Below is a small trained network, with its code and all its weights. Each question gives an input and a class and asks what happens when units are switched off, that is, made to give their printed mean instead of their output.

import numpy as np


def w(rows, s, z=0):
    codes = np.array(rows[::2]) - 128.0
    scale = np.full(codes.shape[1], s)
    scale[-1] = z or s
    return codes * scale


def f(y):
    return y / 2 * (1 + np.tanh(0.7978845608 * (y + 0.044715 * y**3)))


def log_softmax(a):
    a = a - a.max(-1, keepdims=True)
    return a - np.log(np.exp(a).sum(-1, keepdims=True))


def net(x, mask):
    res = np.array(x, float).reshape(1, 5) / 4 @ E
    y = f(res @ A[0][:, :-1].T + A[0][:, -1])
    res = res + np.where(mask, y, B[0][:, -1]) @ B[0][:, :-1]
    return log_softmax(res[-1] @ U[:, :-1].T + U[:, -1])


A, B = {}, {}
E = w([
[129,119,119,134,130,118,125,136],'x0',
[125,174,199,244,144,121,155,121],'x1',
[128,129,128,126,132,125,127,130],'x2',
[120,106,136,141,189,183,72,146],'x3',
[162,146,138,132,79,162,131,237],'x4',
],0.011)
A[0] = w([
[143,130,112,113,142,153,114,139,139],'N1',
[132,137,113,119,143,118,135,116,122],'N2',
[122,86,97,9,100,106,112,107,221],'N3',
[112,94,135,185,222,214,41,117,146],'N4',
[132,138,106,115,118,134,128,116,115],'N5',
[111,129,118,104,139,148,119,145,137],'N6',
[118,147,104,109,141,152,128,132,132],'N7',
[126,78,95,19,89,88,121,94,15],'N8',
[107,116,107,94,113,114,121,114,155],'N9',
[139,171,135,146,65,146,162,237,105],'N10',
[137,145,141,121,126,130,130,119,147],'N11',
[132,117,129,120,141,150,112,158,140],'N12',
[126,145,163,187,136,144,117,149,199],'N13',
[133,143,115,154,137,115,141,86,140],'N14',
[125,141,127,163,139,89,150,72,160],'N15',
[133,141,144,138,89,128,146,170,61],'N16',
[140,146,152,144,76,122,143,164,45],'N17',
[135,126,139,145,118,122,126,138,95],'N18',
[110,92,130,107,182,118,88,40,253],'N19',
[108,86,116,98,204,103,90,28,20],'N20',
[133,138,129,138,127,118,136,106,146],'N21',
[112,157,143,186,131,147,127,150,50],'N22',
[128,136,119,136,141,125,135,125,160],'N23',
[118,107,140,129,129,142,104,163,131],'N24',
[142,127,143,154,133,92,151,90,169],'N25',
[114,123,125,122,92,108,133,140,105],'N26',
[112,129,136,144,124,100,146,110,147],'N27',
[124,132,121,103,126,118,118,112,127],'N28',
[145,104,115,49,143,189,61,199,130],'N29',
[129,147,124,120,127,146,116,124,154],'N30',
[156,99,136,130,139,124,137,130,147],'N31',
[136,117,116,127,133,124,146,136,118],'N32',
[133,104,120,94,140,201,96,200,127],'N33',
],0.012,0.0071)
B[0] = w([
[110,139,145,121,111,127,115,122,146],'N1',
[121,127,135,124,113,143,132,128,131],'N2',
[254,59,140,146,124,151,144,150,251],'N3',
[243,82,112,132,119,136,204,140,223],'N4',
[140,122,140,141,134,132,132,125,131],'N5',
[107,130,136,133,121,129,111,130,145],'N6',
[116,123,121,132,117,118,110,136,138],'N7',
[123,198,73,133,152,112,254,106,192],'N8',
[167,121,145,131,129,134,115,135,162],'N9',
[232,93,110,134,137,140,194,118,209],'N10',
[118,124,110,140,138,110,116,126,135],'N11',
[97,126,130,135,118,124,99,127,150],'N12',
[131,159,116,99,128,115,143,108,198],'N13',
[91,142,118,130,132,130,112,135,156],'N14',
[66,156,133,119,136,136,88,126,184],'N15',
[152,141,112,125,131,123,175,121,144],'N16',
[137,144,96,125,154,125,169,117,145],'N17',
[141,120,123,115,129,134,135,124,127],'N18',
[103,197,84,130,135,105,221,116,242],'N19',
[213,72,179,124,103,143,61,156,194],'N20',
[102,132,118,130,136,126,119,134,142],'N21',
[181,88,120,121,110,126,116,147,152],'N22',
[123,136,138,119,109,133,128,120,140],'N23',
[113,127,143,123,132,123,101,130,146],'N24',
[82,152,126,116,135,134,88,126,172],'N25',
[163,128,132,137,159,134,136,130,132],'N26',
[96,141,127,123,138,131,113,125,151],'N27',
[142,125,124,139,133,133,116,141,139],'N28',
[35,147,171,120,120,124,34,115,221],'N29',
[117,121,112,139,134,106,111,136,138],'N30',
[126,139,140,125,118,138,129,122,134],'N31',
[138,141,149,129,126,151,138,108,126],'N32',
[54,137,154,137,130,114,53,126,197],'N33',
],0.018,0.013)
U = w([
[126,162,97,132,151,103,167,113,181],'0',
[164,71,148,138,98,154,115,167,22],'1',
[5,173,155,120,128,103,63,117,254],'2',
],0.012,0.00077)

Each question gives the input, the list of numbers given to net, and the class t.
The units are the neurons (one row each of A and B). Each row of codes is followed by its name. A weight is (code - 128) times the scale printed after its matrix; where a second scale follows, it is the last column's (A, B and U).
mask holds one flag per neuron, in row order. A switched-off neuron (its flag False) gives its mean, the last column of its row in B, instead of its output. The means were averaged over made-up inputs and are rounded, as every weight is.
A unit's drop is (log p(t) with every unit on - log p(t) with that unit switched off) / (log p(t) with every unit on - log p(t) with every unit switched off).
most important unit: the unit with the biggest drop
k most important neurons: the k neurons with the biggest drops, biggest first
drop of u: that unit's drop, to one decimal
input [-7,0,5,5,4], class 2: most important unit => N3
input [4,-8,-4,2,-7], class 1: 4 most important neurons => [N20 N3 N9 N13]
input [2,0,-3,4,7], class 2: 2 most important neurons => [N3 N29]
input [-3,5,8,0,0], class 2: 2 most important neurons => [N3 N10]
input [7,-7,3,3,3], class 2: 2 most important neurons => [N29 N33]
input [6,-3,-6,4,-8], class 1: 2 most important neurons => [N20 N3]
input [7,4,0,-4,6], class 0: 2 most important neurons => [N3 N20]
input [0,5,2,-7,7], class 0: 3 most important neurons => [N3 N17 N20]
input [8,5,5,-1,5], class 0: 3 most important neurons => [N3 N20 N13]
input [2,4,-4,0,-2], class 2: 2 most important neurons => [N3 N10]
input [-2,1,-2,-4,0], class 2: 2 most important neurons => [N4 N3]
input [6,7,-5,-6,-1], class 2: drop of N28 => 0.0
input [0,-4,0,5,-8], class 1: drop of N3 => 0.3
input [0,2,-4,-5,8], class 0: drop of N17 => 0.5
